Here is a tiny trained network, its code and every weight. The questions are about switching its units off for an input and a class, where a switched-off unit gives its printed mean instead of its output.

import numpy as np


def w(rows, s, z=0):
    codes = np.array(rows[::2]) - 128.0
    scale = np.full(codes.shape[1], s)
    scale[-1] = z or s
    return codes * scale


def f(y):
    return y / 2 * (1 + np.tanh(0.7978845608 * (y + 0.044715 * y**3)))


def log_softmax(a):
    a = a - a.max(-1, keepdims=True)
    return a - np.log(np.exp(a).sum(-1, keepdims=True))


def net(x, mask):
    res = np.array(x, float).reshape(1, 4) / 4 @ E
    y = f(res @ A[0][:, :-1].T + A[0][:, -1])
    res = res + np.where(mask, y, B[0][:, -1]) @ B[0][:, :-1]
    return log_softmax(res[-1] @ U[:, :-1].T + U[:, -1])


A, B = {}, {}
E = w([
[122,163,107,122,115,100,163,91,140,209,59],'x0',
[75,92,38,131,194,109,3,103,93,142,139],'x1',
[113,36,154,134,136,74,125,92,42,118,168],'x2',
[57,164,174,41,42,89,113,119,173,175,192],'x3',
],0.0072)
A[0] = w([
[109,136,179,102,29,92,157,123,138,142,158,252],'N1',
[130,81,83,144,205,160,58,170,121,57,161,109],'N2',
[167,156,66,166,191,205,112,159,152,107,72,208],'N3',
[147,181,159,122,70,115,248,105,170,192,67,142],'N4',
[164,97,192,141,108,168,160,176,128,63,183,134],'N5',
[58,181,134,55,82,111,95,122,181,178,166,117],'N6',
[76,194,92,91,133,134,89,86,191,189,111,220],'N7',
[115,105,68,139,214,112,75,102,86,145,121,160],'N8',
[123,2,131,146,155,76,118,90,19,126,152,167],'N9',
[123,22,126,147,147,90,131,98,34,127,130,163],'N10',
[148,49,110,144,164,99,120,99,40,130,105,142],'N11',
[169,152,150,148,101,158,175,148,164,128,93,189],'N12',
],0.0073,0.0034)
B[0] = w([
[144,124,255,56,106,93,140,165,157,68,179,239],'N1',
[163,178,122,145,197,167,199,85,114,154,59,204],'N2',
[175,197,79,162,152,113,167,154,160,137,37,220],'N3',
[184,209,217,62,227,242,224,27,139,70,110,248],'N4',
[162,147,213,58,73,76,142,194,212,59,169,173],'N5',
[96,62,148,110,39,48,73,195,145,112,189,226],'N6',
[122,100,92,156,42,27,88,222,179,116,131,224],'N7',
[97,117,53,208,161,167,71,119,77,207,58,216],'N8',
[24,46,183,96,140,166,77,94,81,126,169,253],'N9',
[5,36,154,123,124,150,61,85,74,158,170,225],'N10',
[20,31,104,164,142,164,29,96,87,178,148,207],'N11',
[175,193,185,94,188,139,183,93,155,94,123,190],'N12',
],0.0064,0.0072)
U = w([
[254,210,165,99,172,157,243,119,162,73,112,208],'0',
[94,86,156,101,27,75,81,170,134,118,218,139],'1',
[96,102,116,144,210,207,103,44,60,180,118,9],'2',
[165,160,52,173,124,101,99,175,147,187,60,156],'3',
],0.0078,0.0016)

Each question gives the input, the list of numbers given to net, and the class t.
The units are the neurons (one row each of A and B). Each row of codes is followed by its name. A weight is (code - 128) times the scale printed after its matrix; where a second scale follows, it is the last column's (A, B and U).
mask holds one flag per neuron, in row order. A switched-off neuron (its flag False) gives its mean, the last column of its row in B, instead of its output. The means were averaged over made-up inputs and are rounded, as every weight is.
A unit's drop is (log p(t) with every unit on - log p(t) with that unit switched off) / (log p(t) with every unit on - log p(t) with every unit switched off).
The circuit of an input: a set's keep is (log p(t) with only the set's units on - log p(t) with every unit switched off) / (log p(t) with every unit on - log p(t) with every unit switched off). Starting from all 12 units, units are removed one at a time, each time the one whose removal leaves the highest keep (on an exact tie, the one counted first), for as long as the keep stays at least 0.8.
circuit, biggest first: the units of the circuit, biggest drop first
k most important neurons: the k neurons with the biggest drops, biggest first
drop when u is switched off: that unit's drop, to one decimal
input [4,1,-5,1], class 0: circuit, biggest first : N11; N10
input [8,-6,1,8], class 0: circuit, biggest first : N4
input [-3,3,-4,-3], class 3: circuit, biggest first : N4; N3
input [-6,-7,6,-7], class 1: 2 most important neurons : N5; N4
input [6,2,-8,-2], class 0: circuit, biggest first : N4; N11
input [4,-8,7,-7], class 2: 2 most important neurons : N11; N10
input [-4,7,7,6], class 2: 2 most important neurons : N8; N2
input [-2,1,8,1], class 2: 2 most important neurons : N6; N7
input [-1,3,-6,-1], class 3: 2 most important neurons : N4; N1
input [0,-4,-8,8], class 0: 4 most important neurons : N4; N12; N10; N9
input [-5,4,-5,-1], class 3: 2 most important neurons : N4; N1
input [4,-8,5,7], class 0: drop when N4 is switched off : 0.6
input [-5,3,-3,0], class 3: drop when N4 is switched off : 0.6
input [6,-7,6,4], class 0: drop when N4 is switched off : 0.1
input [3,-8,3,6], class 0: circuit, biggest first : N4
